Below are the code and all the weights of a small trained network. Each question names an input and a class and asks about switching units off, where a switched-off unit gives its printed mean instead of its output.

import numpy as np


def w(rows, s, z=0):
    codes = np.array(rows[::2]) - 128.0
    scale = np.full(codes.shape[1], s)
    scale[-1] = z or s
    return codes * scale


def norm(h):
    return h / np.sqrt((h * h).mean(-1, keepdims=True) + 1e-5)


def f(y):
    return np.maximum(y, 0)


def log_softmax(a):
    a = a - a.max(-1, keepdims=True)
    return a - np.log(np.exp(a).sum(-1, keepdims=True))


def net(x, mask):
    res = np.array(x, float).reshape(1, 4) / 4 @ E
    u = 0
    for l in range(2):
        y = f(norm(res) @ A[l][:, :-1].T + A[l][:, -1])
        res = res + np.where(mask[u : u + 14], y, B[l][:, -1]) @ B[l][:, :-1]
        u += 14
    return log_softmax(norm(res)[-1] @ U[:, :-1].T + U[:, -1])


A, B = {}, {}
E = w([
[5,123,23,131],'x0',
[153,142,125,12],'x1',
[201,34,182,112],'x2',
[127,129,128,125],'x3',
],0.0013)
A[0] = w([
[135,179,114,139,36],'L0N1',
[155,134,136,187,27],'L0N2',
[133,110,155,148,14],'L0N3',
[136,128,110,136,31],'L0N4',
[97,94,98,167,204],'L0N5',
[148,129,148,140,128],'L0N6',
[119,119,142,212,239],'L0N7',
[102,105,142,177,132],'L0N8',
[138,253,115,112,153],'L0N9',
[100,98,134,97,14],'L0N10',
[105,154,91,73,220],'L0N11',
[91,73,158,85,28],'L0N12',
[143,166,182,152,96],'L0N13',
[148,109,140,159,6],'L0N14',
],0.0054,0.0018)
B[0] = w([
[192,100,213,163,144],'L0N1',
[183,127,193,240,157],'L0N2',
[183,64,92,220,138],'L0N3',
[126,163,138,117,128],'L0N4',
[134,105,178,32,223],'L0N5',
[151,119,92,88,166],'L0N6',
[71,100,180,192,249],'L0N7',
[87,98,174,2,182],'L0N8',
[193,182,131,220,239],'L0N9',
[201,200,59,190,137],'L0N10',
[190,158,88,172,252],'L0N11',
[173,208,101,184,150],'L0N12',
[96,161,68,170,180],'L0N13',
[184,89,128,202,142],'L0N14',
],0.0034,0.0026)
A[1] = w([
[144,188,187,209,69],'L1N1',
[2,182,111,133,109],'L1N2',
[130,81,172,20,139],'L1N3',
[96,132,225,167,78],'L1N4',
[80,198,102,205,134],'L1N5',
[182,90,67,56,147],'L1N6',
[37,180,71,137,129],'L1N7',
[144,64,148,229,6],'L1N8',
[94,189,75,198,211],'L1N9',
[110,128,125,38,132],'L1N10',
[37,82,136,78,114],'L1N11',
[204,152,160,104,206],'L1N12',
[27,205,141,173,196],'L1N13',
[178,60,94,93,142],'L1N14',
],0.0036,0.0021)
B[1] = w([
[79,129,164,203,197],'L1N1',
[188,100,16,140,181],'L1N2',
[68,110,214,73,168],'L1N3',
[94,144,82,197,178],'L1N4',
[86,37,152,35,214],'L1N5',
[108,241,146,149,182],'L1N6',
[203,103,54,82,184],'L1N7',
[137,66,165,253,168],'L1N8',
[100,117,72,63,251],'L1N9',
[112,108,204,198,148],'L1N10',
[33,57,161,68,164],'L1N11',
[133,124,92,129,235],'L1N12',
[24,66,141,70,223],'L1N13',
[127,176,125,76,172],'L1N14',
],0.0034,0.0028)
U = w([
[19,64,199,210,229],'0',
[12,35,79,64,130],'1',
[206,234,73,168,178],'2',
[95,159,8,42,104],'3',
[149,30,214,236,114],'4',
[3,35,216,102,81],'5',
[174,169,218,35,193],'6',
[162,222,50,78,2],'7',
],0.0045,0.0011)

Each question gives the input, the list of numbers given to net, and the class t.
The units are the neurons (one row each of A and B). Each row of codes is followed by its name. A weight is (code - 128) times the scale printed after its matrix; where a second scale follows, it is the last column's (A, B and U).
mask holds one flag per neuron, layer by layer. A switched-off neuron (its flag False) gives its mean, the last column of its row in B, instead of its output. The means were averaged over made-up inputs and are rounded, as every weight is.
A unit's drop is (log p(t) with every unit on - log p(t) with that unit switched off) / (log p(t) with every unit on - log p(t) with every unit switched off).
The circuit of an input: a set's keep is (log p(t) with only the set's units on - log p(t) with every unit switched off) / (log p(t) with every unit on - log p(t) with every unit switched off). Starting from the 12 units with the biggest drops (on a tie, the unit counted first), units are removed one at a time, each time the one whose removal leaves the highest keep (on an exact tie, the one counted first), for as long as the keep stays at least 0.8.
units of the circuit, in order: the units of the circuit, biggest drop first
most important unit: the unit with the biggest drop
k most important neurons: the k neurons with the biggest drops, biggest first
top k neurons in layer l: the k neurons of layer l with the biggest drops, biggest first
drop when u is switched off: that unit's drop, to one decimal
input [-5,8,-6,-6], class 2: most important unit -> L0N9
input [-6,2,-5,-5], class 2: 2 most important neurons -> [L0N9; L0N7]
input [0,1,4,2], class 6: 2 most important neurons -> [L0N7; L0N9]
input [1,1,8,6], class 7: top 2 neurons in layer 1 -> [L1N14; L1N13]
input [2,1,8,1], class 7: units of the circuit, in order -> [L0N7; L0N12; L1N14; L1N5]
input [0,1,-5,-5], class 2: 2 most important neurons -> [L0N9; L0N11]
input [-1,2,-5,-3], class 2: top 2 neurons in layer 0 -> [L0N9; L0N7]
input [7,1,5,3], class 7: top 3 neurons in layer 1 -> [L1N6; L1N13; L1N5]
input [2,2,8,5], class 7: 2 most important neurons -> [L0N7; L0N12]
input [4,1,6,-8], class 7: 2 most important neurons -> [L0N12; L0N10]
input [6,2,1,-3], class 7: 3 most important neurons -> [L0N11; L0N7; L0N5]
input [8,2,3,5], class 7: 2 most important neurons -> [L0N11; L0N7]
input [7,4,8,8], class 7: top 2 neurons in layer 0 -> [L0N12; L0N10]
input [-2,1,-4,-5], class 2: units of the circuit, in order -> [L0N9]
input [0,4,-8,4], class 2: top 2 neurons in layer 0 -> [L0N9; L0N11]
input [7,1,4,4], class 7: top 3 neurons in layer 1 -> [L1N6; L1N13; L1N5]
input [3,7,8,-1], class 7: drop when L0N5 is switched off -> 0.2
input [8,8,2,6], class 7: drop when L1N6 is switched off -> 0.1
input [3,6,5,-3], class 7: drop when L1N5 is switched off -> 0.0
input [0,2,-1,8], class 2: drop when L0N7 is switched off -> 0.1
input [-7,2,-2,3], class 2: most important unit -> L0N7
